| -14 | -21 |  -1 |  -2 |  11 |
|  26 |  38 | -17 | -15 | -26 |
| -28 | -41 |   6 |   4 |  24 |
|  24 |  35 |  27 |  22 | -17 |
|  18 |  28 | -54 | -47 | -25 |
->
|  26 |  38 | -17 |
| -28 | -41 |   6 |

|  21 |  18 | -15 |
| -45 | -50 |  52 |
|  23 |  15 | -15 |
|  54 |  49 | -51 |
| -19 | -29 |  25 |
->
| -45 | -50 |  52 |
|  23 |  15 | -15 |

| -48 | -56 |  33 | -57 |
| -37 | -58 |  -7 | -60 |
| -29 | -61 |   0 | -59 |
->
| -37 | -58 |  -7 |
| -29 | -61 |   0 |

| -19 |  49 |  39 | -53 |
| -53 |  27 | -46 |  51 |
| -37 | -45 | -15 |   5 |
|  -5 |  -2 |  -1 |  -4 |
| -12 | -10 |  -4 |  -2 |
->
| -53 |  27 | -46 |
| -37 | -45 | -15 |

|  41 |  21 | -42 |
|  14 |   2 |  51 |
| -22 | -13 | -32 |
->
|  14 |   2 |  51 |
| -22 | -13 | -32 |

| -26 |  -2 | -12 |  23 |  36 |
| -30 |   1 | -13 |  41 |  62 |
| -12 |   0 |  -6 |  12 |  18 |
->
| -30 |   1 | -13 |
| -12 |   0 |  -6 |

| -44 | -40 | -53 | -36 |
| -17 | -22 |  10 |   3 |
|  44 |  37 |  10 |   2 |
->
| -17 | -22 |  10 |
|  44 |  37 |  10 |

|  66 | -40 |   8 |
|   3 | -70 |  32 |
|  19 |  -9 |  -1 |
->
|   3 | -70 |  32 |
|  19 |  -9 |  -1 |
---
| -43 |  54 |
|   0 |  36 |
|  10 | -22 |
| -38 | -49 |
->
| -43 |  54 |
| -38 | -49 |
|   0 |  36 |
|  10 | -22 |

| -37 |  26 |  44 |
|  56 |  12 |  32 |
|  -8 | -30 |   4 |
|   3 | -10 | -17 |
| -31 |  19 |  54 |
|  -9 | -21 | -19 |
|   4 |  -9 |   7 |
|  -7 |  -8 |  28 |
| -42 |  41 |   0 |
|  20 |   3 |   9 |
->
| -42 |  41 |   0 |
| -37 |  26 |  44 |
| -31 |  19 |  54 |
|  -9 | -21 | -19 |
|  -8 | -30 |   4 |
|  -7 |  -8 |  28 |
|   3 | -10 | -17 |
|   4 |  -9 |   7 |
|  20 |   3 |   9 |
|  56 |  12 |  32 |

|  32 |   8 | -13 |  -5 | -18 |  -3 | -24 | -28 | -20 |
|   1 | -21 | -50 |   0 |   6 |  37 | -32 | -16 | -53 |
->
|   1 | -21 | -50 |   0 |   6 |  37 | -32 | -16 | -53 |
|  32 |   8 | -13 |  -5 | -18 |  -3 | -24 | -28 | -20 |

| -20 |   6 | -18 |  17 | -59 |
| -40 |  -7 | -31 |  -9 | -14 |
|  -4 | -22 |  21 |   7 |  24 |
| -32 | -13 | -22 |  -8 | -51 |
->
| -40 |  -7 | -31 |  -9 | -14 |
| -32 | -13 | -22 |  -8 | -51 |
| -20 |   6 | -18 |  17 | -59 |
|  -4 | -22 |  21 |   7 |  24 |

|  -3 |   3 |  -5 | -16 |   5 |  -5 | -14 |  40 |
|  -7 |  45 | -15 |  -6 |  14 |  -3 |   6 |  58 |
|   1 |  38 | -20 | -13 |  29 |   0 |  -6 |   2 |
| -20 | -21 |  -1 |  -8 |  -6 | -24 | -13 |   3 |
| -21 | -16 | -13 | -29 |  12 | -31 | -37 | -12 |
|  14 |   5 |   8 |  22 |  -5 |  19 |  28 |  -9 |
| -18 | -26 |  -4 | -10 |   2 | -27 | -12 | -16 |
|  15 |  36 |  -7 | -10 |  12 |  20 |  -5 |  35 |
->
| -21 | -16 | -13 | -29 |  12 | -31 | -37 | -12 |
| -20 | -21 |  -1 |  -8 |  -6 | -24 | -13 |   3 |
| -18 | -26 |  -4 | -10 |   2 | -27 | -12 | -16 |
|  -7 |  45 | -15 |  -6 |  14 |  -3 |   6 |  58 |
|  -3 |   3 |  -5 | -16 |   5 |  -5 | -14 |  40 |
|   1 |  38 | -20 | -13 |  29 |   0 |  -6 |   2 |
|  14 |   5 |   8 |  22 |  -5 |  19 |  28 |  -9 |
|  15 |  36 |  -7 | -10 |  12 |  20 |  -5 |  35 |

|  33 | -12 |  35 |  23 |  -3 |  16 |
| -29 |  -1 | -22 | -17 |   2 | -13 |
| -13 | -38 | -10 |   3 | -29 |  -3 |
|  -2 | -30 |   1 |   5 | -21 |  -8 |
|   3 |  -7 | -25 |  -1 |   5 | -23 |
|   0 |  -7 |   0 |   0 |   1 | -10 |
|  40 |  -7 |  26 |  25 | -14 |  16 |
| -10 |  28 |  23 |  -7 |  -2 |  29 |
|  44 |  33 |   0 |  11 |  16 | -11 |
| -54 | -15 | -16 | -20 |   6 |  13 |
| -20 | -15 | -24 |  -7 |  -2 |  -8 |
->
| -54 | -15 | -16 | -20 |   6 |  13 |
| -29 |  -1 | -22 | -17 |   2 | -13 |
| -20 | -15 | -24 |  -7 |  -2 |  -8 |
| -13 | -38 | -10 |   3 | -29 |  -3 |
| -10 |  28 |  23 |  -7 |  -2 |  29 |
|  -2 | -30 |   1 |   5 | -21 |  -8 |
|   0 |  -7 |   0 |   0 |   1 | -10 |
|   3 |  -7 | -25 |  -1 |   5 | -23 |
|  33 | -12 |  35 |  23 |  -3 |  16 |
|  40 |  -7 |  26 |  25 | -14 |  16 |
|  44 |  33 |   0 |  11 |  16 | -11 |

|  36 | -46 |
| -33 | -19 |
|  48 | -48 |
| -25 |   2 |
| -50 |  35 |
| -62 |  52 |
|  -5 | -27 |
->
| -62 |  52 |
| -50 |  35 |
| -33 | -19 |
| -25 |   2 |
|  -5 | -27 |
|  36 | -46 |
|  48 | -48 |
